Here is a tiny trained network, its code and every weight. The questions are about switching its units off for an input and a class, where a switched-off unit gives its printed mean instead of its output.

import numpy as np


def w(rows, s, z=0):
    codes = np.array(rows[::2]) - 128.0
    scale = np.full(codes.shape[1], s)
    scale[-1] = z or s
    return codes * scale


def f(y):
    return y / 2 * (1 + np.tanh(0.7978845608 * (y + 0.044715 * y**3)))


def log_softmax(a):
    a = a - a.max(-1, keepdims=True)
    return a - np.log(np.exp(a).sum(-1, keepdims=True))


def net(x, mask):
    res = np.array(x, float).reshape(1, 6) / 4 @ E
    y = f(res @ A[0][:, :-1].T + A[0][:, -1])
    res = res + np.where(mask, y, B[0][:, -1]) @ B[0][:, :-1]
    return log_softmax(res[-1] @ U[:, :-1].T + U[:, -1])


A, B = {}, {}
E = w([
[117,124,124,122,129,127,128,124,126,131,131,125],'x0',
[135,124,109,134,119,133,127,130,135,118,130,122],'x1',
[59,32,214,97,32,120,31,42,143,7,58,134],'x2',
[33,170,210,239,52,141,165,182,240,168,121,31],'x3',
[68,52,76,176,126,3,195,216,136,125,7,228],'x4',
[237,64,134,16,52,68,186,98,198,218,100,57],'x5',
],0.0041)
A[0] = w([
[51,34,227,92,31,125,40,32,157,10,53,133,166],'neuron 0',
[206,99,29,28,189,108,98,74,12,108,142,235,126],'neuron 1',
[181,207,42,158,193,130,223,213,120,230,186,123,2],'neuron 2',
[230,58,136,27,63,71,173,99,198,210,107,49,102],'neuron 3',
[74,58,75,155,140,19,193,220,128,121,27,209,39],'neuron 4',
[221,74,150,35,65,63,191,88,188,193,106,51,64],'neuron 5',
[86,64,81,165,134,17,197,214,129,122,21,220,76],'neuron 6',
[37,198,132,215,191,194,66,164,75,30,154,198,105],'neuron 7',
[45,163,212,237,63,144,195,203,226,176,131,38,163],'neuron 8',
[176,208,174,77,135,242,51,46,116,126,234,52,111],'neuron 9',
[160,205,59,155,212,133,225,188,117,254,168,123,60],'neuron 10',
[227,76,41,44,204,123,96,78,26,108,146,239,123],'neuron 11',
[43,195,129,226,196,176,60,151,60,42,165,191,116],'neuron 12',
],0.0036,0.00052)
B[0] = w([
[157,161,28,229,43,3,15,13,2,222,236,215,254],'neuron 0',
[82,224,239,34,67,152,78,212,227,62,117,167,213],'neuron 1',
[104,200,58,196,72,43,26,37,50,185,214,217,189],'neuron 2',
[179,38,88,168,166,214,147,197,84,189,50,160,196],'neuron 3',
[221,147,197,217,242,114,219,34,220,33,218,23,206],'neuron 4',
[219,39,87,166,174,212,143,188,77,211,45,154,187],'neuron 5',
[207,172,179,215,202,104,213,35,194,34,204,17,210],'neuron 6',
[202,28,68,154,172,222,172,201,79,204,46,140,210],'neuron 7',
[63,205,227,38,37,142,42,220,196,111,112,210,203],'neuron 8',
[211,125,154,212,241,136,225,39,200,29,203,20,207],'neuron 9',
[99,180,72,174,62,28,33,62,66,175,193,206,189],'neuron 10',
[51,224,254,48,76,138,74,225,222,78,122,159,212],'neuron 11',
[201,32,72,150,178,234,180,191,88,184,47,134,209],'neuron 12',
],0.0039,0.0041)
U = w([
[111,156,52,168,63,27,48,34,45,171,183,191,77],'0',
[177,139,178,165,218,131,220,48,204,43,172,7,78],'1',
[67,193,240,60,70,149,85,254,211,105,94,173,88],'2',
[170,22,48,144,162,221,171,213,71,187,30,136,84],'3',
[90,133,104,109,122,126,142,122,120,124,120,110,254],'4',
],0.0065,0.0035)

Each question gives the input, the list of numbers given to net, and the class t.
The units are the neurons (one row each of A and B). Each row of codes is followed by its name. A weight is (code - 128) times the scale printed after its matrix; where a second scale follows, it is the last column's (A, B and U).
mask holds one flag per neuron, in row order. A switched-off neuron (its flag False) gives its mean, the last column of its row in B, instead of its output. The means were averaged over made-up inputs and are rounded, as every weight is.
A unit's drop is (log p(t) with every unit on - log p(t) with that unit switched off) / (log p(t) with every unit on - log p(t) with every unit switched off).
The circuit of an input: a set's keep is (log p(t) with only the set's units on - log p(t) with every unit switched off) / (log p(t) with every unit on - log p(t) with every unit switched off). Starting from the 12 units with the biggest drops (on a tie, the unit counted first), units are removed one at a time, each time the one whose removal leaves the highest keep (on an exact tie, the one counted first), for as long as the keep stays at least 0.8.
circuit, biggest first: the units of the circuit, biggest drop first
top k neurons: the k neurons with the biggest drops, biggest first
drop when u is switched off: that unit's drop, to one decimal
input [-1,-5,-3,2,-6,-7], class 3: circuit, biggest first -> (neuron 7; neuron 12)
input [-1,-4,-8,-4,1,-3], class 0: circuit, biggest first -> (neuron 2)
input [6,4,-6,-5,7,1], class 1: top 4 neurons -> (neuron 4; neuron 6; neuron 0; neuron 8)
input [1,8,2,-3,8,3], class 1: circuit, biggest first -> (neuron 4; neuron 6)
input [-4,0,3,4,1,5], class 3: circuit, biggest first -> (neuron 5; neuron 3)
input [3,3,-7,2,0,3], class 0: circuit, biggest first -> (neuron 2; neuron 10)
input [-7,4,-4,7,-2,-2], class 2: top 2 neurons -> (neuron 8; neuron 0)
input [5,0,4,-8,-6,4], class 2: top 2 neurons -> (neuron 11; neuron 1)
input [-4,8,8,6,-8,-3], class 0: top 3 neurons -> (neuron 0; neuron 4; neuron 6)
input [2,-8,2,2,5,5], class 1: top 4 neurons -> (neuron 4; neuron 6; neuron 7; neuron 12)
input [-3,3,-1,5,2,-6], class 3: top 2 neurons -> (neuron 7; neuron 12)
input [1,-2,-4,4,8,-4], class 1: top 3 neurons -> (neuron 4; neuron 6; neuron 0)
input [-2,-1,3,-6,6,2], class 1: top 3 neurons -> (neuron 4; neuron 6; neuron 8)
input [-4,-7,-3,8,-3,8], class 2: circuit, biggest first -> (neuron 8)
input [-4,7,-6,-2,3,1], class 0: top 2 neurons -> (neuron 2; neuron 10)
input [-6,3,7,2,7,2], class 0: top 2 neurons -> (neuron 0; neuron 9)
input [2,2,-8,6,-8,-4], class 0: drop when neuron 10 is switched off -> 0.7
input [0,0,-5,-7,7,0], class 1: drop when neuron 6 is switched off -> 0.6
input [-5,-7,0,3,4,-6], class 3: drop when neuron 4 is switched off -> -0.1
input [8,5,-1,0,8,-6], class 1: drop when neuron 12 is switched off -> 0.0
input [-4,8,-3,6,4,-8], class 3: circuit, biggest first -> (neuron 7)
